Here is a tiny trained network, its code and every weight. The questions are about switching its units off for an input and a class, where a switched-off unit gives its printed mean instead of its output.

import numpy as np


def w(rows, s, z=0):
    codes = np.array(rows[::2]) - 128.0
    scale = np.full(codes.shape[1], s)
    scale[-1] = z or s
    return codes * scale


def norm(h):
    return h / np.sqrt((h * h).mean(-1, keepdims=True) + 1e-5)


def f(y):
    return np.maximum(y, 0)


def log_softmax(a):
    a = a - a.max(-1, keepdims=True)
    return a - np.log(np.exp(a).sum(-1, keepdims=True))


def net(x, mask):
    res = np.array(x, float).reshape(1, 3) / 4 @ E
    u = 0
    for l in range(3):
        y = f(norm(res) @ A[l][:, :-1].T + A[l][:, -1])
        res = res + np.where(mask[u : u + 9], y, B[l][:, -1]) @ B[l][:, :-1]
        u += 9
    return log_softmax(norm(res)[-1] @ U[:, :-1].T + U[:, -1])


A, B = {}, {}
E = w([
[157,216,109,244],'x0',
[105,202,2,18],'x1',
[87,48,81,197],'x2',
],0.009)
A[0] = w([
[132,97,237,95,48],'L0N0',
[136,175,104,139,64],'L0N1',
[164,145,193,100,86],'L0N2',
[132,184,154,176,144],'L0N3',
[130,164,88,178,89],'L0N4',
[128,197,190,131,64],'L0N5',
[131,136,170,29,109],'L0N6',
[138,2,114,120,93],'L0N7',
[125,250,113,138,2],'L0N8',
],0.025,0.0083)
B[0] = w([
[78,31,215,150,245],'L0N0',
[133,185,112,126,175],'L0N1',
[147,167,215,160,203],'L0N2',
[204,141,92,157,236],'L0N3',
[154,165,84,156,210],'L0N4',
[170,119,191,187,199],'L0N5',
[201,106,58,34,242],'L0N6',
[18,120,113,119,254],'L0N7',
[133,253,173,129,229],'L0N8',
],0.037,0.0095)
A[1] = w([
[162,116,185,101,26],'L1N0',
[160,109,77,2,22],'L1N1',
[162,103,119,46,197],'L1N2',
[89,102,135,121,42],'L1N3',
[81,174,159,137,1],'L1N4',
[139,162,47,192,104],'L1N5',
[118,143,112,155,21],'L1N6',
[14,53,109,109,80],'L1N7',
[228,53,173,166,119],'L1N8',
],0.025,0.0031)
B[1] = w([
[104,149,175,202,165],'L1N0',
[4,187,82,161,203],'L1N1',
[89,133,135,37,185],'L1N2',
[165,104,124,101,166],'L1N3',
[168,106,119,108,156],'L1N4',
[146,64,32,134,217],'L1N5',
[135,111,110,148,145],'L1N6',
[252,89,163,45,251],'L1N7',
[24,83,127,143,218],'L1N8',
],0.04,0.014)
A[2] = w([
[148,67,115,143,125],'L2N0',
[159,37,58,144,30],'L2N1',
[149,156,126,136,28],'L2N2',
[93,36,139,12,150],'L2N3',
[197,106,145,169,232],'L2N4',
[127,22,99,74,111],'L2N5',
[107,116,168,194,2],'L2N6',
[174,55,158,79,15],'L2N7',
[252,241,133,186,95],'L2N8',
],0.027,0.0048)
B[2] = w([
[160,123,94,169,172],'L2N0',
[119,197,140,246,188],'L2N1',
[132,115,92,139,141],'L2N2',
[207,207,193,196,250],'L2N3',
[91,81,100,120,187],'L2N4',
[133,205,194,169,218],'L2N5',
[191,34,153,55,156],'L2N6',
[206,143,166,104,195],'L2N7',
[254,59,39,12,218],'L2N8',
],0.04,0.02)
U = w([
[233,150,226,141,198],'0',
[81,245,69,38,103],'1',
[68,160,194,133,51],'2',
[212,125,26,69,204],'3',
[91,14,181,186,86],'4',
[68,184,162,125,2],'5',
[161,128,72,250,108],'6',
],0.023,0.0082)

Each question gives the input, the list of numbers given to net, and the class t.
The units are the neurons (one row each of A and B). Each row of codes is followed by its name. A weight is (code - 128) times the scale printed after its matrix; where a second scale follows, it is the last column's (A, B and U).
mask holds one flag per neuron, layer by layer. A switched-off neuron (its flag False) gives its mean, the last column of its row in B, instead of its output. The means were averaged over made-up inputs and are rounded, as every weight is.
A unit's drop is (log p(t) with every unit on - log p(t) with that unit switched off) / (log p(t) with every unit on - log p(t) with every unit switched off).
most important unit: the unit with the biggest drop
k most important neurons: the k neurons with the biggest drops, biggest first
k most important neurons of layer l: the k neurons of layer l with the biggest drops, biggest first
drop when u is switched off: that unit's drop, to one decimal
input [1,1,2], class 6: most important unit -> L1N5
input [-2,7,4], class 1: 3 most important neurons -> [L0N0 L1N1 L0N7]
input [1,6,-8], class 3: 2 most important neurons of layer 0 -> [L0N8 L0N7]
input [5,-1,2], class 6: 2 most important neurons of layer 1 -> [L1N5 L1N7]
input [-2,1,-8], class 2: 2 most important neurons -> [L0N6 L1N1]
input [-6,-2,-8], class 2: 2 most important neurons of layer 1 -> [L1N8 L1N7]
input [-7,6,3], class 1: 3 most important neurons -> [L1N1 L0N6 L0N0]
input [-5,2,-8], class 1: 2 most important neurons -> [L0N6 L1N1]
input [3,-4,-8], class 4: 2 most important neurons -> [L1N8 L2N3]
input [7,-8,-2], class 4: 2 most important neurons of layer 1 -> [L1N8 L1N7]
input [4,-4,-3], class 4: drop when L1N8 is switched off -> 0.6
input [1,-4,-7], class 4: drop when L1N8 is switched off -> 0.1
input [3,-8,-7], class 4: drop when L1N4 is switched off -> 0.0
input [8,-8,-4], class 4: most important neuron -> [L1N8]
